[[ 43  53  77  23 -87   0]
 [-91 -73  29  31  86 -21]
 [-58  93 -48  78 -60  21]
 [ 10  -5 -37 -61 -78  42]
 [-78  32 -43   3  81 -14]
 [-60  48  -4 -60  11  34]]
|
[[ 53  77  23 -87   0  43]
 [-73  29  31  86 -21 -91]
 [ 93 -48  78 -60  21 -58]
 [ -5 -37 -61 -78  42  10]
 [ 32 -43   3  81 -14 -78]
 [ 48  -4 -60  11  34 -60]]

[[  8  13  56  41 -81 -66  46  73  31]
 [-10   5  55  16  -9 -60  49  40 -41]
 [ 20  -6  45  45 -74 -52  22  98  -7]
 [ 17   3  55  52 -86 -67  44  83  19]
 [  1   9  74  31 -14 -67  58  33 -43]
 [ 28  48  91  57 -60 -66  49  48  41]
 [ 22   0  72  55 -66 -71  51  69 -12]
 [ 13  10  49  45 -84 -64  38  85  31]
 [ 20  22  67  54 -86 -69  48  72  40]
 [ 17   8  82  50 -35 -75  63  46 -35]]
|
[[ 13  56  41 -81 -66  46  73  31   8]
 [  5  55  16  -9 -60  49  40 -41 -10]
 [ -6  45  45 -74 -52  22  98  -7  20]
 [  3  55  52 -86 -67  44  83  19  17]
 [  9  74  31 -14 -67  58  33 -43   1]
 [ 48  91  57 -60 -66  49  48  41  28]
 [  0  72  55 -66 -71  51  69 -12  22]
 [ 10  49  45 -84 -64  38  85  31  13]
 [ 22  67  54 -86 -69  48  72  40  20]
 [  8  82  50 -35 -75  63  46 -35  17]]

[[ -70  -32  -10   86   23  -66]
 [ -36  -11   71    2   77   57]
 [  31  -24  -74  107   64   53]
 [ -30  -33  -33  -19  -49 -105]
 [  52  -62  -98  -99   44   78]
 [ -55    7   15   14  -65   78]]
|
[[ -32  -10   86   23  -66  -70]
 [ -11   71    2   77   57  -36]
 [ -24  -74  107   64   53   31]
 [ -33  -33  -19  -49 -105  -30]
 [ -62  -98  -99   44   78   52]
 [   7   15   14  -65   78  -55]]

[[-53 -13  49  95  15 -29 -58  81 -18  36  13  36  30 -18 -19   7]
 [ 21  29  22 -26  -6 -14   1  -7  -7 -19  12 -14 -28  -8   3   5]]
|
[[-13  49  95  15 -29 -58  81 -18  36  13  36  30 -18 -19   7 -53]
 [ 29  22 -26  -6 -14   1  -7  -7 -19  12 -14 -28  -8   3   5  21]]

[[-17 -19  40 -33  15  39  24]
 [-59   6 -16   0 -30  46  36]
 [ 13 -34  71 -40  36  33  15]
 [ -7  -6   9  -6   7  12  18]
 [-58   5  -8  -2 -36  60  22]
 [ 30 -22  44 -28  43 -19   2]
 [ 24 -30  58 -38  48  -1  22]
 [ 24 -22  50 -30  31  12  -4]
 [-57  10 -23   2 -29  38  33]
 [-51  15 -26   6 -40  40   9]
 [ -6 -20  32 -36  49   1  75]
 [-54  -6  18 -14 -34  81  15]]
|
[[-19  40 -33  15  39  24 -17]
 [  6 -16   0 -30  46  36 -59]
 [-34  71 -40  36  33  15  13]
 [ -6   9  -6   7  12  18  -7]
 [  5  -8  -2 -36  60  22 -58]
 [-22  44 -28  43 -19   2  30]
 [-30  58 -38  48  -1  22  24]
 [-22  50 -30  31  12  -4  24]
 [ 10 -23   2 -29  38  33 -57]
 [ 15 -26   6 -40  40   9 -51]
 [-20  32 -36  49   1  75  -6]
 [ -6  18 -14 -34  81  15 -54]]

[[ -40 -106   30   89   21  -44]
 [  64  -90   19  113   -7   52]
 [ -37   62  102   81  -31  -32]
 [ -33  -15  -57  -16   71   79]
 [  64  -12   -6   20   19   21]
 [  63   38   39  -42   46   40]]
|
[[-106   30   89   21  -44  -40]
 [ -90   19  113   -7   52   64]
 [  62  102   81  -31  -32  -37]
 [ -15  -57  -16   71   79  -33]
 [ -12   -6   20   19   21   64]
 [  38   39  -42   46   40   63]]

[[-55  25 -66  -6  24  30  34  47 -15  35 107 108 -17  13]
 [-31 -76 -75  32 -16  70   5  36 -25  16  26 -83  23  97]]
|
[[ 25 -66  -6  24  30  34  47 -15  35 107 108 -17  13 -55]
 [-76 -75  32 -16  70   5  36 -25  16  26 -83  23  97 -31]]

[[ 17  45 -83  46 -72 -67 -85  -5  13 -10  -3  16]
 [ 75  23  37  60  51 -23 -69  65 -35 -60 -46  63]
 [-10 -68 -17  50  27  58   3  -9 -22 -67  70 -24]
 [-75   5  22 -15 -13 -12  29  23  35 -48   1  85]
 [-59  63 -75 -61  77 -74 -45  73  60  32 -71  47]]
|
[[ 45 -83  46 -72 -67 -85  -5  13 -10  -3  16  17]
 [ 23  37  60  51 -23 -69  65 -35 -60 -46  63  75]
 [-68 -17  50  27  58   3  -9 -22 -67  70 -24 -10]
 [  5  22 -15 -13 -12  29  23  35 -48   1  85 -75]
 [ 63 -75 -61  77 -74 -45  73  60  32 -71  47 -59]]
---
[[ 12 -16  48 -40  80 -40  20  30]
 [ 23 -21  33 -40  79 -42  22  28]
 [ 46 -12 -61   1  -7  -5  -2  -8]
 [ 46  -8 -71   8 -20   4  -3 -11]
 [ 49  -7 -61   0  -9   2  -4  -6]
 [ 33 -22 -69  11 -10 -18   5 -17]
 [-32  11  31  36 -12  16  21   0]
 [ 18 -19  36 -38  75 -40  20  27]
 [-41  -8 -19  36 -17  -5  38 -14]]
|
[[ 12  48  80  20]
 [ 23  33  79  22]
 [ 46 -61  -7  -2]
 [ 46 -71 -20  -3]
 [ 49 -61  -9  -4]
 [ 33 -69 -10   5]
 [-32  31 -12  21]
 [ 18  36  75  20]
 [-41 -19 -17  38]]

[[  23   88  -53  -36  -66   43  -11  -11    8  -45  -59]
 [   0   41  -37  -12  -11   53  -11  -29  -27  -11 -112]
 [  -1   92    9   14  -39   -3   37   65    6  -43  -99]
 [ -51   59    2  -10   -5   24   47   -6   17  -23 -110]
 [ -58  109  -57   35  -12   30  -26    7   39  -33  -91]]
|
[[  23  -53  -66  -11    8  -59]
 [   0  -37  -11  -11  -27 -112]
 [  -1    9  -39   37    6  -99]
 [ -51    2   -5   47   17 -110]
 [ -58  -57  -12  -26   39  -91]]

[[-95  65  -3 -20 -36]
 [ 67  31  46  57 103]
 [-58  34  -9  -8 -86]
 [ 45  61  35  29 103]
 [-80  50  -9 -16 -66]]
|
[[-95  -3 -36]
 [ 67  46 103]
 [-58  -9 -86]
 [ 45  35 103]
 [-80  -9 -66]]

[[ 22  45  82  26 -44 -69  27  27 -11  73  46  19]
 [-14   7 -16 -14  23 -18  19  38  47   2 -18 -32]
 [ 46  15  22 -80 -38  -5 -14 -26 -53  30  32  34]
 [-51 -32  27  41  40  69  24 -21 -50  12  -7  55]
 [-33  21 -55 -70  28  21  53  38 -11   3 -46 -15]
 [ 20  56 -39 -33 -52  45   4   3 -88 -20 -34 -55]]
|
[[ 22  82 -44  27 -11  46]
 [-14 -16  23  19  47 -18]
 [ 46  22 -38 -14 -53  32]
 [-51  27  40  24 -50  -7]
 [-33 -55  28  53 -11 -46]
 [ 20 -39 -52   4 -88 -34]]

[[ 65 -95  31 -51 -27  -4   8  63 -31   3   5  40 -17]
 [ 33 -33  26 -15  70  20  35  28 -77  29  66  29  39]
 [  7 -93  23 -22  25 -25 -55  80  -6 -42  25  -8 -36]
 [-40  28 -39  57 -65  70 -39 -33 -23  20 -43  46 -18]
 [  7  -9  72  15  27  53 -71  27  14   9 -25 -16  89]
 [-17 -72  49  12  18   6 -54 -57  20 -75  28  12  42]
 [ 77 -39  10 -93   5 -12 -61 -32 -20 -19   6  -2  43]]
|
[[ 65  31 -27   8 -31   5 -17]
 [ 33  26  70  35 -77  66  39]
 [  7  23  25 -55  -6  25 -36]
 [-40 -39 -65 -39 -23 -43 -18]
 [  7  72  27 -71  14 -25  89]
 [-17  49  18 -54  20  28  42]
 [ 77  10   5 -61 -20   6  43]]

[[  0  42 -96  55]
 [ 10  23  38 -71]
 [ 43 -95  51   1]
 [ 24 -42 -25  43]
 [  0 -70  62   6]]
|
[[  0 -96]
 [ 10  38]
 [ 43  51]
 [ 24 -25]
 [  0  62]]

[[ -44    1   15   33   28   29  -26   -6  -27  -33  -82   -4   24   64
    19   45]
 [  -9   15    9  -29  -29    4   25  -13   83   10  -58   -2   11  -14
    17   -7]
 [  18   31   33    2  -29   -6  -55  -23  -30  -19  -19  -22   16   44
    24   30]
 [  -8  -12  -10   49   -2   48   22 -100    4    7    4  -30  -32   26
    13   -4]
 [  22   -6  -19   -2  -18   33  -14  -27   -5  -19  -31  -21   34   37
   -12   68]]
|
[[-44  15  28 -26 -27 -82  24  19]
 [ -9   9 -29  25  83 -58  11  17]
 [ 18  33 -29 -55 -30 -19  16  24]
 [ -8 -10  -2  22   4   4 -32  13]
 [ 22 -19 -18 -14  -5 -31  34 -12]]
